Below is a small trained network, with its code and all its weights. Each question gives an input and a class and asks what happens when units are switched off, that is, made to give their printed mean instead of their output.

import numpy as np


def w(rows, s, z=0):
    codes = np.array(rows[::2]) - 128.0
    scale = np.full(codes.shape[1], s)
    scale[-1] = z or s
    return codes * scale


def f(y):
    return np.maximum(y, 0)


def log_softmax(a):
    a = a - a.max(-1, keepdims=True)
    return a - np.log(np.exp(a).sum(-1, keepdims=True))


def net(x, mask):
    res = np.array(x, float).reshape(1, 6) / 4 @ E
    y = f(res @ A[0][:, :-1].T + A[0][:, -1])
    res = res + np.where(mask, y, B[0][:, -1]) @ B[0][:, :-1]
    return log_softmax(res[-1] @ U[:, :-1].T + U[:, -1])


A, B = {}, {}
E = w([
[113,135,123,107,167,101,140,190,96,154],'x0',
[116,115,115,134,166,140,143,178,104,102],'x1',
[133,156,126,40,160,181,104,58,29,121],'x2',
[120,86,240,122,103,199,179,111,131,255],'x3',
[62,44,164,174,137,51,70,86,73,133],'x4',
[139,103,116,157,126,164,128,109,135,88],'x5',
],0.013)
A[0] = w([
[154,104,137,155,107,98,116,169,161,131,64],'N1',
[150,148,160,92,132,146,92,106,50,110,136],'N2',
[116,140,154,142,110,159,162,99,124,115,33],'N3',
[109,144,181,133,138,135,162,108,129,152,37],'N4',
[85,68,146,171,152,73,88,90,100,145,117],'N5',
[114,99,179,120,129,155,183,121,120,132,9],'N6',
[116,146,49,100,144,69,80,113,167,89,58],'N7',
[104,117,129,155,110,139,63,144,107,143,185],'N8',
[246,188,119,128,137,152,159,156,162,148,213],'N9',
[126,140,142,174,131,102,124,152,156,137,114],'N10',
[122,114,134,160,89,101,147,162,158,124,102],'N11',
[118,64,155,101,108,151,169,138,147,160,18],'N12',
[155,98,164,170,106,105,113,167,144,120,86],'N13',
],0.013,0.0014)
B[0] = w([
[207,144,200,158,201,117,148,88,160,160,179],'N1',
[230,127,148,103,232,7,147,47,211,156,215],'N2',
[61,118,148,169,131,92,121,128,158,113,158],'N3',
[84,115,103,135,159,161,109,223,188,180,179],'N4',
[50,114,117,86,54,143,216,137,63,26,249],'N5',
[90,129,118,188,120,191,107,117,151,196,188],'N6',
[66,118,94,166,115,148,54,198,91,237,223],'N7',
[130,100,129,120,102,162,203,136,153,92,173],'N8',
[73,151,118,115,87,149,221,117,64,47,216],'N9',
[170,92,174,164,177,60,161,90,112,152,175],'N10',
[177,80,178,153,182,109,186,1,178,148,182],'N11',
[134,91,57,145,113,172,85,165,124,243,194],'N12',
[151,127,130,95,134,158,80,100,149,70,181],'N13',
],0.0093,0.018)
U = w([
[82,125,130,30,3,133,238,143,44,49,254],'0',
[207,104,157,75,209,87,101,50,124,110,36],'1',
[83,110,91,161,68,148,1,198,74,171,123],'2',
],0.0084,0.00097)

Each question gives the input, the list of numbers given to net, and the class t.
The units are the neurons (one row each of A and B). Each row of codes is followed by its name. A weight is (code - 128) times the scale printed after its matrix; where a second scale follows, it is the last column's (A, B and U).
mask holds one flag per neuron, in row order. A switched-off neuron (its flag False) gives its mean, the last column of its row in B, instead of its output. The means were averaged over made-up inputs and are rounded, as every weight is.
A unit's drop is (log p(t) with every unit on - log p(t) with that unit switched off) / (log p(t) with every unit on - log p(t) with every unit switched off).
The circuit of an input: a set's keep is (log p(t) with only the set's units on - log p(t) with every unit switched off) / (log p(t) with every unit on - log p(t) with every unit switched off). Starting from the 12 units with the biggest drops (on a tie, the unit counted first), units are removed one at a time, each time the one whose removal leaves the highest keep (on an exact tie, the one counted first), for as long as the keep stays at least 0.8.
units of the circuit, in order: the units of the circuit, biggest drop first
top k neurons: the k neurons with the biggest drops, biggest first
drop when u is switched off: that unit's drop, to one decimal
input [-2,3,5,-8,3,5], class 2: units of the circuit, in order	[N7]
input [-4,4,6,-4,-4,4], class 1: top 2 neurons	[N5, N2]
input [8,7,-1,7,5,0], class 2: top 4 neurons	[N12, N9, N6, N4]
input [0,-3,5,-1,-4,4], class 1: top 3 neurons	[N5, N2, N8]
input [8,1,-1,5,7,-7], class 0: top 2 neurons	[N5, N7]
input [5,-7,-6,-7,7,5], class 0: top 4 neurons	[N5, N2, N12, N8]
input [-8,3,-6,5,0,-4], class 1: top 3 neurons	[N11, N7, N1]
input [-7,0,-5,-4,-3,-5], class 1: top 2 neurons	[N5, N11]
input [5,8,6,-7,4,-1], class 2: top 2 neurons	[N7, N11]
input [-7,3,-6,-5,2,7], class 1: top 2 neurons	[N11, N1]
input [2,8,-4,-8,-5,-7], class 2: top 2 neurons	[N7, N5]
input [-5,7,4,-8,5,-3], class 2: drop when N2 is switched off	0.0
input [0,0,-2,-6,7,3], class 0: drop when N5 is switched off	4.8
input [-3,-5,7,2,7,7], class 0: drop when N10 is switched off	0.1
input [7,3,3,8,6,-6], class 2: units of the circuit, in order	[N12]
